Each row is followed by its class.
8 -17 9 22 -61 -30 -7 32 -22 -51 41 -15 -33 44 -9 1 45 -8 20 -28 4 16 7
 -13 -52 -41 -43 4 -31 -4 -35 -32 21 44 17 -12 -25 -61 -33 -39 -37 4 -> U
-4 -52 -2 -2 -60 -45 -42 13 3 -55 10 15 -12 42 4 8 52 -12 -7 -24 -4 4 -9
 8 -48 -22 -69 42 -51 29 -40 -25 32 28 16 -11 -11 -79 0 -19 -15 6 -> C
68 20 30 8 -29 -14 -22 47 -24 -45 21 -2 51 -28 28 44 43 -7 23 -42 -49 16
 -20 6 -97 -31 6 -55 -13 -7 -8 -24 33 6 -26 -70 16 2 -8 -35 -53 -32 -> D
54 44 7 -1 -7 -34 -20 29 -25 -33 21 -21 46 -31 24 31 49 -16 50 -53 -17
 15 -30 10 -66 -16 5 -50 -3 -35 -28 12 23 -9 -43 -51 8 8 2 -22 -54 -25 -> Q
70 51 25 -2 -27 -32 -23 31 -23 -22 -13 -4 6 -25 12 69 43 1 40 -39 -17 36
 1 29 -55 -28 1 -64 -31 -3 -43 -12 20 14 -50 -43 -9 3 6 -28 -62 1 -> S
65 30 33 5 -31 -15 -7 31 -23 -37 16 -15 19 -22 14 44 4 2 37 -37 -8 16 29
 16 -76 -28 13 -49 0 -11 -30 23 11 11 -18 -47 30 -4 -8 -27 -69 -2 -> U
-39 -63 8 11 -31 -54 -9 35 4 -23 -4 7 -28 -35 -38 -39 5 -6 8 -40 -49 -18
 11 5 -51 13 7 -9 -47 -7 -23 27 49 -49 30 10 -13 -33 -65 -28 20 10 -> M
49 61 10 -33 -20 -5 -47 6 9 -7 17 -25 30 -31 -43 -46 -6 3 25 -4 -23 10
 -12 -33 47 -37 92 -19 -52 33 -3 0 -21 -1 -15 20 -13 -29 20 -10 0 -22 -> A
-5 -16 -26 23 -67 25 -1 -8 -22 -60 -3 21 21 7 -15 -51 65 22 12 -20 -37
 -14 -41 2 2 -2 45 21 -12 5 -28 10 -1 -17 18 -28 -23 21 -2 9 -12 -2 -> S
10 -13 -1 4 -32 72 27 26 -22 -33 -17 34 -7 -17 2 -12 -35 -19 20 16 17
 -15 16 -22 21 -48 -12 34 -9 36 45 7 10 -34 70 -17 -21 12 4 54 25 -18 -> R
2 100 1 -49 13 4 72 24 -47 22 7 -3 10 9 -24 49 -86 8 -14 0 32 -15 -1 6
 29 -97 -1 61 69 56 18 26 -63 29 17 53 -37 7 43 -32 -9 -4 -> J
-22 15 19 -2 -48 34 31 31 -18 -64 -25 38 -22 -21 -19 15 -29 -18 44 17 14
 -40 13 -14 35 -17 10 36 2 14 32 15 -2 -26 57 28 -22 3 10 16 13 -16 -> N
-40 -67 1 -3 -4 -30 -1 32 -12 -18 1 2 -39 -47 -23 -46 -31 -5 20 -13 -17
 -19 3 2 -35 35 0 14 -15 -19 -9 24 7 -29 31 31 57 -44 -39 -36 30 30 -> D
52 18 30 -28 -47 -39 -40 20 -11 -67 13 -4 45 -60 -44 -37 -12 -19 17 -10
 -42 7 -44 -20 12 -28 74 -35 -2 3 -2 -35 -4 25 -23 20 -19 -10 28 -5 -16
 -26 -> W
81 -16 23 1 -8 -12 -29 37 -38 -7 19 -6 0 -40 3 30 58 17 32 -63 -44 27
 -31 3 -46 -42 16 -48 -52 11 -22 -45 8 -10 5 -72 16 -7 -18 -11 -45 -8 -> D
-27 9 12 0 -40 23 14 22 20 -62 -19 40 -7 -14 -12 0 -41 -30 27 33 23 -25
 40 -19 15 -1 -23 22 30 42 47 2 5 -15 62 2 -12 10 26 29 33 -6 -> B
-5 108 11 -60 -4 9 54 27 -41 36 1 -10 -9 3 -25 73 -57 11 6 -2 38 -18 -4
 24 66 -87 -14 46 33 67 28 36 -48 -19 -16 61 -40 -1 50 -14 -4 -20 -> R
-1 -18 5 -9 -71 -29 -44 29 -29 -59 20 -20 -20 32 9 21 39 -7 13 -2 37 -16
 7 -30 -50 -61 -32 11 -47 19 -23 -12 20 30 8 30 -5 -56 0 -56 -19 2 -> N
37 19 6 -21 -18 -19 -56 -5 2 -44 -13 -3 42 -51 -46 -58 -8 -13 25 2 -16 1
 -41 -21 43 -2 92 -10 -29 2 -1 13 -17 -8 -11 32 -11 -31 40 -10 14 -3 -> U
-22 -24 3 -6 6 53 34 20 -12 -39 5 49 -33 -4 -20 -36 -63 -5 26 5 14 -33
 28 -18 16 -22 20 37 16 24 47 -6 -3 -32 87 -19 -26 12 28 33 44 -3 -> U
35 17 19 6 -7 7 11 23 -14 -32 17 10 7 -12 21 44 -6 2 34 -41 -11 33 9 20
 -80 -35 -46 -34 7 -10 -13 -15 16 -2 -6 -81 21 8 -3 -34 -63 -10 -> B
4 90 0 -70 19 -7 27 20 -36 22 -12 -9 -7 33 -28 57 -67 -18 -5 22 39 -9 5
 7 34 -98 8 32 39 48 0 28 -33 1 11 54 -59 -24 67 -55 -7 -18 -> X
-40 -96 -1 -2 12 -45 -16 20 9 -20 22 4 -33 -35 -27 -59 3 1 14 -46 -59
 -10 3 4 -31 37 -14 -8 -41 -3 -25 -14 20 -32 1 13 25 -50 -45 -14 21 13 -> X
-17 -11 8 11 -41 -23 -57 23 -19 -37 36 1 -10 47 5 -18 54 0 19 -17 4 -9
 11 -5 -47 -22 -67 21 -61 16 -34 -33 38 38 7 -16 -8 -71 -22 -37 -9 -2 -> Q
-40 -79 12 -14 12 -54 -12 15 5 -22 24 -3 -20 -30 -27 -43 28 0 18 -58 -64
 -3 22 -3 -39 17 5 1 -71 -20 -16 -11 47 -24 10 30 1 -42 -42 -11 8 11 -> N
-19 -17 18 5 -68 15 -16 -27 -12 -56 5 26 -23 -20 -1 1 35 27 1 -38 -45 4
 3 6 -29 -9 40 32 -12 10 -28 6 13 -20 24 0 -14 -10 -31 18 -29 27 -> W
51 27 2 0 -13 -33 -61 2 21 -29 18 -6 16 -52 -20 -18 26 -11 15 4 -34 4
 -40 -21 37 6 80 -2 -19 -8 11 -9 -21 15 10 10 9 -8 21 6 1 -27 -> R
-20 -3 15 1 -24 52 15 31 -14 -64 -7 40 -16 -6 -53 -40 -29 -11 27 3 -4
 -20 17 -31 33 -13 -26 15 2 35 43 -33 -4 -1 74 0 -19 -2 11 41 41 -19 -> A
37 12 22 -26 -1 -26 -54 1 -29 -64 32 -17 32 -53 -32 -22 -18 -9 19 -7 -40
 25 -45 -14 19 -21 96 -50 4 -20 6 -22 3 -5 -33 38 -33 -12 26 -15 -14 -18 -> W
-6 -17 42 2 -35 60 6 40 -3 -44 -23 37 -35 -26 -11 0 -50 -18 37 12 -4 -21
 15 -18 3 -24 -53 31 11 32 47 -24 16 0 69 20 -17 5 14 26 21 -16 -> B
-50 -36 8 -4 31 -15 -4 5 7 -22 1 0 -29 -23 -16 -70 13 -25 21 -31 -23 -26
 24 -19 -53 11 23 4 -48 3 9 -13 9 4 3 39 44 -39 -37 -31 32 9 -> A
-7 -15 -15 8 -77 31 10 16 -12 -46 -15 22 -5 -15 6 -67 21 4 11 -13 -29
 -30 -17 -19 -16 -29 49 51 -22 34 3 16 -9 -32 20 -3 -33 23 -1 13 7 -12 -> B
-5 26 18 -17 -42 50 29 10 11 -58 -2 37 -36 -2 -16 27 -70 -3 35 16 35 -21
 43 -21 53 -28 -16 19 26 28 37 -17 -10 1 52 21 -31 5 21 45 35 -20 -> U
2 64 -8 -68 8 15 60 23 -18 11 -9 -3 5 10 -42 56 -61 -17 0 4 34 -20 -30
 -6 25 -75 -11 49 34 42 -4 11 -47 14 15 61 -49 12 62 -19 -13 -33 -> C
2 28 18 -8 -44 39 3 4 -18 -55 -31 39 -41 -14 -11 4 -20 -36 42 19 27 -31
 7 -12 55 -30 17 24 18 3 33 13 7 -33 65 15 -19 -3 18 29 36 -42 -> Q
34 17 22 -27 -19 -20 -52 6 -11 -71 38 -15 56 -36 -27 -60 15 -5 21 -9 -45
 2 -37 -27 4 -12 89 -27 -28 -27 13 -19 4 22 -51 25 -28 -24 34 -16 -28
 -29 -> A
54 5 32 -9 -29 -21 -19 38 -61 -32 28 3 4 -33 -3 25 35 19 28 -41 -50 20
 -19 23 -83 -28 22 -50 -36 -33 -22 -5 54 -22 -11 -65 -8 -10 -5 -20 -83
 -6 -> S
16 71 -13 -74 9 28 68 21 -37 15 -20 -12 19 5 -50 43 -72 28 15 -22 21 -26
 -40 7 29 -59 -10 38 47 61 -22 9 -43 33 17 76 -47 -19 57 19 -29 9 -> J
3 -14 24 10 -72 -32 -25 34 1 -49 11 -15 -15 31 29 40 39 -21 17 -17 10 -8
 27 -1 -63 -36 -68 18 -28 38 -30 -27 27 41 -4 21 1 -57 -34 -33 -29 6 -> B
-11 -40 -14 12 -33 26 -44 -8 -45 -49 -9 9 -6 2 2 -65 65 13 -1 -5 -33 -14
 -36 -7 -26 -13 29 25 -46 14 -12 13 16 -36 23 -10 -36 -6 -7 18 9 1 -> C
8 -13 13 -20 -12 74 3 14 5 -43 0 21 -24 2 -1 23 -46 -25 12 56 9 -26 42
 -26 3 -32 -9 36 2 54 32 18 0 -19 71 22 -18 -9 26 43 18 -41 -> C
2 109 -9 -54 -4 -2 50 16 -35 1 -15 2 2 11 -47 24 -63 24 12 -14 5 -7 -24
 24 34 -73 -15 29 49 14 0 28 -27 22 13 35 -84 20 49 -20 -11 -17 -> M
63 10 13 13 -28 -13 11 48 -38 3 32 -12 23 -31 13 40 31 31 13 -48 -18 18
 -10 -5 -78 -22 -25 -32 -22 6 -19 12 13 0 -26 -60 -11 4 -21 -15 -43 -5 -> Q
-32 -68 13 -15 -5 -37 -21 30 -3 -4 22 -9 -32 -35 -17 -68 -12 12 9 -8 -20
 -38 37 -10 -27 22 33 11 -50 -9 -3 14 23 -27 14 47 61 -45 -54 -19 42 15 -> J
-41 -85 13 22 7 -34 1 41 23 -26 1 20 -13 -49 -19 -89 -14 -17 32 -51 -64
 -4 27 10 -70 32 -18 -2 -51 -4 -14 -3 39 -12 19 -4 22 -9 -52 -26 21 8 -> B
6 108 22 -49 6 16 31 18 -32 21 0 3 -20 17 -25 61 -61 -11 -2 13 12 -8 2
 18 15 -88 -10 22 51 64 5 10 -41 32 11 45 -47 8 64 -45 -19 -32 -> D
-1 -1 18 22 -77 -76 -17 38 -14 -85 45 1 -15 24 19 31 28 -35 19 -7 22 1
 -8 -1 -36 -33 -22 1 13 -15 -11 -7 33 29 0 15 -19 -51 -29 -76 -14 -12 -> U
-17 -53 7 -6 -88 -67 -6 9 -20 -47 21 -1 -24 30 1 22 62 -17 -15 9 1 -15
 -14 8 -9 -21 -41 33 -3 -9 -30 -16 20 16 5 4 -8 -52 -21 -19 -50 15 -> S
-27 94 -7 -54 8 18 73 11 -20 -5 -19 -2 10 24 -29 53 -54 -6 16 -3 42 -29
 -4 7 17 -78 -5 47 42 32 12 42 -47 14 16 49 -49 6 54 -24 -26 -18 -> U
7 98 -3 -61 4 8 23 6 -48 10 -1 3 -21 17 -33 48 -54 -1 -2 21 25 -8 -40 11
 42 -92 -14 37 60 45 -12 18 -48 5 28 38 -66 -5 62 -38 -22 -23 -> X
-32 -50 18 -2 6 -20 3 27 -13 -21 -6 13 -26 -60 -29 -52 -24 -8 33 -26 -18
 -29 24 -1 -10 17 25 16 -34 24 0 12 5 -16 22 61 72 -42 -50 -21 34 24 -> J
65 20 19 12 0 2 15 44 -33 -23 21 4 13 -23 10 33 22 12 44 -42 -18 11 -2 2
 -56 -45 -13 -29 -42 11 -2 -7 15 6 22 -57 17 1 -21 -24 -30 -36 -> N
-24 -66 13 -2 -16 -47 -7 55 4 -17 45 -15 -10 -39 9 -36 14 -25 24 -28 -27
 -26 17 -22 -47 30 10 14 -46 -10 5 6 35 -42 -10 42 33 -24 -51 -2 21 11 -> U
27 -26 8 5 -97 -25 -14 41 -54 -47 20 -11 -26 2 2 2 58 4 20 -22 9 -18 -41
 -21 -26 -73 -55 27 -62 34 -31 -3 24 10 46 13 -37 -45 -36 -4 -26 -15 -> N
3 9 1 -16 -11 54 48 37 -5 -49 -18 45 -16 -2 5 21 -53 -39 20 14 32 -20 17
 -29 6 -46 1 53 2 22 43 4 1 -29 66 15 -48 -5 13 25 37 -26 -> A
-2 -5 24 -10 -81 -48 -47 15 -32 -40 27 -22 -38 27 11 30 56 -2 6 -19 -1
 -26 1 -3 -17 -45 -29 17 -5 0 -34 -22 20 23 1 30 -6 -51 -38 -34 -20 -10 -> Q
-40 -61 2 9 1 -10 -12 36 12 -8 19 2 -21 -20 -25 -86 20 4 15 -15 -35 -24
 23 -17 -37 13 12 38 -64 -7 -5 12 0 -18 28 2 45 -29 -37 -22 26 2 -> J
-26 -10 2 -8 -56 29 -3 -8 -35 -61 3 33 0 -7 -1 -25 38 6 5 -26 -50 -12
 -21 0 -28 -19 60 22 1 19 -13 -14 27 -41 14 4 -26 13 -19 11 -15 8 -> W
6 114 1 -73 12 -16 51 15 -42 13 -11 -2 9 1 -29 72 -79 -11 10 5 47 -11
 -24 22 47 -85 -17 22 65 52 14 22 -33 -13 12 36 -24 -3 51 -33 5 -21 -> C
62 35 21 -7 2 -43 -7 43 -14 -31 35 -20 14 -21 17 61 16 6 37 -23 -9 18 12
 12 -85 -44 -5 -50 -7 -7 -29 -2 5 32 -12 -63 8 4 -10 -53 -65 -21 -> C
66 17 42 -1 -53 -23 -16 19 -20 -38 15 -5 -1 -37 -8 46 25 18 26 -47 -25
 23 5 12 -27 -39 -15 -48 0 0 -32 -7 -6 29 -28 -31 15 6 1 -26 -61 -18 -> X
-20 -16 -3 7 -28 57 44 34 16 -50 -8 32 3 2 -27 16 -41 -9 27 20 -21 0 0
 -18 31 3 -29 21 12 10 29 -12 13 -23 43 1 -55 -3 5 28 20 -19 -> S
-10 -30 5 14 -113 -40 -40 46 -40 -66 22 3 -15 24 -18 -27 63 6 -5 -28 5
 -9 -50 -18 -39 -52 -54 32 -51 16 -19 -10 26 21 13 12 -17 -65 -8 -39 -17
 -7 -> J
-23 -1 6 -15 -58 62 6 23 15 -32 -32 42 -31 3 -29 10 -23 3 13 0 -1 -30 3
 -27 44 -23 -13 37 -6 49 33 -2 -1 -35 77 12 -19 7 15 42 28 -18 -> A
4 68 -2 -72 4 -9 35 24 -20 -5 -17 9 -17 14 -35 63 -50 -28 14 -4 9 4 -41
 18 34 -80 -28 30 40 43 -13 -1 -12 7 11 68 -75 -5 58 -33 -10 -38 -> C
72 13 16 3 -59 -33 -31 54 -40 -33 20 -26 1 -16 22 53 36 8 25 -39 -17 14
 -22 3 -79 -46 -16 -47 -11 -43 -25 0 31 -14 -13 -59 14 5 -32 -36 -59 -18 -> M
8 -19 3 4 -62 11 -44 -3 -21 -36 -26 7 -15 -8 -25 -62 63 29 25 -29 -46
 -29 -32 12 31 -22 49 22 -29 16 -31 6 -4 -31 23 -8 -34 4 -10 11 7 5 -> M
-35 -85 -6 21 4 -32 2 18 10 -27 19 9 -34 -22 -33 -47 0 -9 5 -21 -59 1 9
 3 -42 44 -11 -15 -27 19 -34 14 29 -12 20 32 0 -52 -53 -25 16 4 -> X
-18 -19 -16 -2 -19 57 -32 -28 -27 -43 -13 26 -1 -6 -9 -64 37 26 3 -47
 -47 -6 -11 -19 -18 -41 62 54 -65 24 -18 10 2 -28 53 -3 -43 -7 -17 24 -5
 21 -> A
-21 -10 24 3 -29 59 20 16 -2 -56 2 39 -17 -2 -34 27 -53 18 24 14 13 -3
 37 -7 44 -10 -22 14 8 25 36 -9 0 1 66 14 -7 6 4 29 23 -14 -> W
3 10 1 -12 -1 61 44 27 -3 -45 -12 30 -11 -5 -25 3 -62 -26 55 12 25 -17
 15 -28 37 -27 -24 21 6 8 28 -28 -7 -5 69 0 4 1 17 19 28 -31 -> N
1 -12 17 8 -86 -39 -17 29 7 -52 24 -13 -5 46 30 14 34 -22 -1 -4 16 -5 0
 -2 -73 -56 -33 38 -14 15 -26 4 18 17 -19 -10 -55 -66 12 -59 -33 -3 -> B
-3 15 7 -25 -36 57 7 25 -13 -37 -22 28 -26 -11 -18 22 -48 -4 26 15 15
 -31 11 -22 22 -33 6 23 8 37 33 -5 4 -34 61 17 -19 6 34 37 33 -11 -> S
-13 -4 18 -24 -40 34 10 27 -15 -50 33 35 -34 -8 3 2 -29 -8 36 27 9 -39
 22 -29 31 -16 19 8 24 -8 44 -23 37 -22 43 12 -45 28 12 31 15 -38 -> Q
-46 -59 -7 9 -1 -24 2 16 27 -30 -13 19 -23 -37 -27 -32 -22 -7 19 -24 -21
 -12 -4 10 -35 48 14 5 -12 -19 -14 22 21 -19 10 31 19 -37 -19 -36 27 21 -> R
-15 90 -9 -54 6 11 48 22 -40 17 -12 -8 5 7 -15 66 -54 1 -1 4 29 -17 -14
 9 25 -96 -24 64 25 52 18 37 -34 5 25 55 -59 -13 31 -16 -21 -8 -> R
-48 -75 3 14 6 -40 14 33 1 -8 11 11 -28 -13 -22 -29 1 -27 -4 -2 -37 -22
 40 13 -35 49 -11 22 -42 -17 -10 13 22 -21 24 21 69 -35 -61 -19 15 2 -> S
49 0 24 -9 -25 -24 -27 25 0 -37 30 -5 45 -44 -29 -55 4 -6 17 -27 -41 -5
 -31 -25 11 -17 101 -16 -58 -6 12 -33 0 21 -18 8 -13 1 16 17 -7 -40 -> W
-3 -45 -7 9 -59 38 16 14 -38 -53 -18 18 -3 2 -11 -50 62 17 6 -34 -42 -18
 -22 -10 -22 -10 23 20 -18 19 -11 4 16 -33 31 -13 -45 1 -22 37 -4 11 -> A
-14 -66 18 -4 -13 -26 -8 18 -7 -23 -18 7 -23 -49 -32 -62 -2 -21 26 -26
 -42 -21 13 -4 -20 25 18 0 -56 -6 -19 -4 27 -39 17 22 37 -55 -49 -3 29
 11 -> N
-20 -16 -23 -13 -28 31 11 -12 -3 -27 3 -8 9 3 26 -26 13 22 18 -15 -36
 -31 0 -31 -14 -21 61 31 -7 1 -13 -15 4 -10 13 1 -39 12 -20 24 -26 30 -> N
-6 68 -10 -68 6 2 25 15 -33 29 3 -18 0 21 -25 30 -39 -1 -11 24 17 -19
 -23 1 37 -83 -16 38 25 54 9 15 -41 -7 21 33 -49 -15 50 -11 -6 -21 -> D
66 31 20 -15 -26 -23 10 35 -42 -25 36 -5 25 -24 -4 39 10 25 14 -31 7 6
 -22 11 -46 -31 2 -37 -6 7 -10 8 3 6 -35 -20 27 -17 11 -25 -39 -27 -> J
36 14 11 -22 -27 -36 -47 18 4 -55 7 -25 38 -50 -25 -44 -12 13 31 -9 -34
 -14 -11 -10 -4 -5 72 -20 -17 1 -8 4 -24 21 -27 20 6 -14 24 -20 -20 -12 -> B
-9 21 4 25 -32 42 16 -14 -32 -37 8 5 -18 0 2 -23 14 16 3 -13 -35 -13 7
 -5 -32 -20 23 38 9 40 -15 -6 -23 3 21 6 -28 -5 -37 3 -11 9 -> B
63 56 20 19 -26 -61 1 29 -30 -43 34 12 17 -31 18 58 35 -5 24 -27 1 51 6
 26 -40 -34 7 -42 -6 -7 -4 38 5 -16 -31 -63 2 2 -12 -61 -38 -19 -> U
67 25 15 2 -38 -34 -18 32 -20 -30 -9 8 36 -28 13 36 33 -7 23 -48 -39 54
 -31 32 -66 -23 -29 -36 -12 0 -31 8 38 -23 -25 -66 -18 -10 6 -24 -59 -3 -> B
-63 -56 3 27 4 -48 5 21 18 -41 -8 22 -25 -39 -30 -51 1 -43 25 -14 -19 8
 22 1 -45 47 -2 -6 -35 -10 -8 13 32 -17 24 28 45 -37 -60 -39 39 21 -> W
-22 -14 2 1 -34 48 -6 -20 -33 -43 8 22 -12 -9 -7 -55 5 35 5 -6 -30 -14
 -17 -10 -7 -32 45 39 0 17 5 16 3 -12 30 11 -27 -16 -3 -3 -7 15 -> J
48 15 15 -21 32 -16 -42 0 -5 -50 20 1 42 -45 -25 -50 10 -3 35 -7 -22 -13
 -25 -7 40 -17 114 -13 -35 7 20 -9 -30 7 -27 25 23 -26 39 -22 18 -44 -> J
-25 -10 13 -22 -19 89 28 10 -2 -45 -34 39 -31 1 -24 -25 -56 2 19 10 -13
 -23 35 -21 18 -32 5 30 14 45 47 4 -6 -13 57 17 -39 2 37 40 19 -7 -> A
12 51 -9 -71 -11 1 24 26 -62 38 -21 -10 -34 6 -36 36 -43 17 -18 1 9 -18
 -42 12 27 -87 -23 22 20 63 -2 9 -32 -21 12 41 -47 -1 52 -3 -5 -12 -> S
-5 -17 -7 -27 -16 68 21 29 -11 -54 -25 40 -24 2 -21 -6 -64 -14 38 29 24
 -44 -26 -26 39 -41 4 5 19 7 46 -23 23 -35 71 11 -65 16 31 32 39 -39 -> M
